Below is a small trained network, with its code and all its weights. Each question gives an input and a target symbol and asks what happens when units are switched off, that is, made to give their printed mean instead of their output.

import numpy as np


def w(rows, s, z=0):
    codes = np.array(rows[::2]) - 128.0
    scale = np.full(codes.shape[1], s)
    scale[-1] = z or s
    return codes * scale


def f(y):
    return np.maximum(y, 0)


def softmax(a):
    e = np.exp(a - a.max(-1, keepdims=True))
    return e / e.sum(-1, keepdims=True)


def log_softmax(a):
    a = a - a.max(-1, keepdims=True)
    return a - np.log(np.exp(a).sum(-1, keepdims=True))


def net(x, mask):
    ids = ['ΛΞβεζηθμπστφω'.index(c) for c in x.split()]
    T = len(ids)
    res = E[ids] + P[:T]
    q, k, v = (res @ M[0].T for M in (Q, K, V))
    z = softmax(np.where(np.tri(T) > 0, q @ k.T / 4**0.5, -1e9)) @ v
    res = res + np.where(mask[0], z, O[0][:, -1]) @ O[0][:, :-1]
    y = f(res @ A[0][:, :-1].T + A[0][:, -1])
    res = res + np.where(mask[1:9], y, B[0][:, -1]) @ B[0][:, :-1]
    return log_softmax(res[-1] @ U[:, :-1].T + U[:, -1])


Q, K, V, O, A, B = {}, {}, {}, {}, {}, {}
E = w([
[142,78,59],'Λ',
[152,139,119],'Ξ',
[149,116,96],'β',
[148,118,99],'ε',
[150,120,99],'ζ',
[152,146,57],'η',
[150,183,149],'θ',
[132,119,195],'μ',
[140,105,146],'π',
[145,69,107],'σ',
[150,144,125],'τ',
[132,4,142],'φ',
[94,195,96],'ω',
],0.024)
P = w([
[11,145,86],'0',
[169,159,94],'1',
[168,155,89],'2',
[152,165,101],'3',
[155,163,100],'4',
[158,169,106],'5',
[160,160,103],'6',
[163,160,103],'7',
[161,157,100],'8',
[159,154,107],'9',
[159,159,103],'10',
[162,149,100],'11',
[161,158,103],'12',
[161,163,105],'13',
],0.013)
Q[0] = w([
[251,164,70],'head 0',
[162,83,207],'head 0',
[147,132,143],'head 0',
[25,150,155],'head 0',
],0.017)
K[0] = w([
[3,137,134],'head 0',
[149,94,175],'head 0',
[113,91,95],'head 0',
[202,150,114],'head 0',
],0.025)
V[0] = w([
[119,195,46],'head 0',
[120,178,253],'head 0',
[107,170,206],'head 0',
[152,228,65],'head 0',
],0.015)
O[0] = w([
[52,113,124,254],'head 0',
[164,214,63,2],'head 0',
[152,206,61,77],'head 0',
[8,159,143,185],'head 0',
],0.015,0.0087)
A[0] = w([
[109,133,179,201],'neuron 0',
[109,99,136,254],'neuron 1',
[123,119,170,87],'neuron 2',
[67,132,160,95],'neuron 3',
[228,113,153,132],'neuron 4',
[123,91,180,113],'neuron 5',
[110,82,53,223],'neuron 6',
[121,202,6,78],'neuron 7',
],0.013,0.0094)
B[0] = w([
[184,169,167,214],'neuron 0',
[157,183,142,235],'neuron 1',
[88,109,107,181],'neuron 2',
[174,75,1,250],'neuron 3',
[127,153,80,227],'neuron 4',
[103,127,141,244],'neuron 5',
[159,198,164,190],'neuron 6',
[104,97,190,249],'neuron 7',
],0.01,0.024)
U = w([
[111,20,161,2],'Λ',
[137,117,101,168],'Ξ',
[128,78,120,176],'β',
[129,81,119,151],'ε',
[129,83,117,160],'ζ',
[112,39,71,48],'η',
[60,165,174,144],'θ',
[195,197,166,130],'μ',
[162,147,101,109],'π',
[186,120,254,135],'σ',
[143,131,100,185],'τ',
[187,74,79,99],'φ',
[137,125,29,93],'ω',
],0.008,0.007)

Each question gives the input, a string of symbols that net reads in full, and the target symbol t.
The units are the heads (4 rows each of Q, K, V and O) and the neurons (one row each of A and B). Each row of codes is followed by its name. A weight is (code - 128) times the scale printed after its matrix; where a second scale follows, it is the last column's (O, A, B and U).
mask holds one flag per unit, heads first, then neurons. A switched-off unit (its flag False) gives its mean, the last column of its rows in O or B, instead of its output. The means were averaged over made-up inputs and are rounded, as every weight is.
A unit's drop is (log p(t) with every unit on - log p(t) with that unit switched off) / (log p(t) with every unit on - log p(t) with every unit switched off).
The circuit of an input: a set's keep is (log p(t) with only the set's units on - log p(t) with every unit switched off) / (log p(t) with every unit on - log p(t) with every unit switched off). Starting from all 9 units, units are removed one at a time, each time the one whose removal leaves the highest keep (on an exact tie, the one counted first), for as long as the keep stays at least 0.8.
units of the circuit, in order: the units of the circuit, biggest drop first
unit that matters most: the unit with the biggest drop
k most important neurons: the k neurons with the biggest drops, biggest first
drop when u is switched off: that unit's drop, to one decimal
input σ Λ σ μ θ σ ζ τ η Ξ, target σ: unit that matters most => neuron 3
input ω θ θ ε θ β, target ω: units of the circuit, in order => (neuron 3; head 0)
input σ θ τ θ η σ β θ σ θ σ θ σ θ, target σ: 2 most important neurons => (neuron 3; neuron 0)
input θ ε θ ζ θ ω η, target θ: units of the circuit, in order => (head 0; neuron 7)
input θ ω θ θ π Λ ω σ ε μ μ φ η μ, target φ: units of the circuit, in order => (head 0; neuron 7)
input η σ θ φ Λ τ, target η: units of the circuit, in order => (neuron 3; head 0)
input μ σ σ θ Λ σ θ, target μ: 3 most important neurons => (neuron 3; neuron 7; neuron 4)
input θ σ σ η θ θ Λ θ β, target θ: 2 most important neurons => (neuron 7; neuron 3)
input θ θ ζ τ σ φ μ, target φ: units of the circuit, in order => (neuron 4; head 0)
input θ Λ ω φ σ Λ π, target θ: 3 most important neurons => (neuron 3; neuron 4; neuron 0)
input θ ω ω θ φ σ η Λ θ ω τ, target θ: units of the circuit, in order => (head 0; neuron 7)
input σ σ θ μ μ μ η τ η η, target σ: units of the circuit, in order => (neuron 3; head 0)
input φ θ ω θ θ σ β ω, target ω: drop when neuron 4 is switched off => 0.0
input ω θ σ ω Λ τ σ φ θ θ θ Λ, target ω: drop when neuron 3 is switched off => 1.7
input Λ σ τ θ Λ π, target Λ: drop when neuron 7 is switched off => 0.0
input φ Λ θ θ θ θ θ θ μ Λ σ, target φ: most important neuron => (neuron 4)
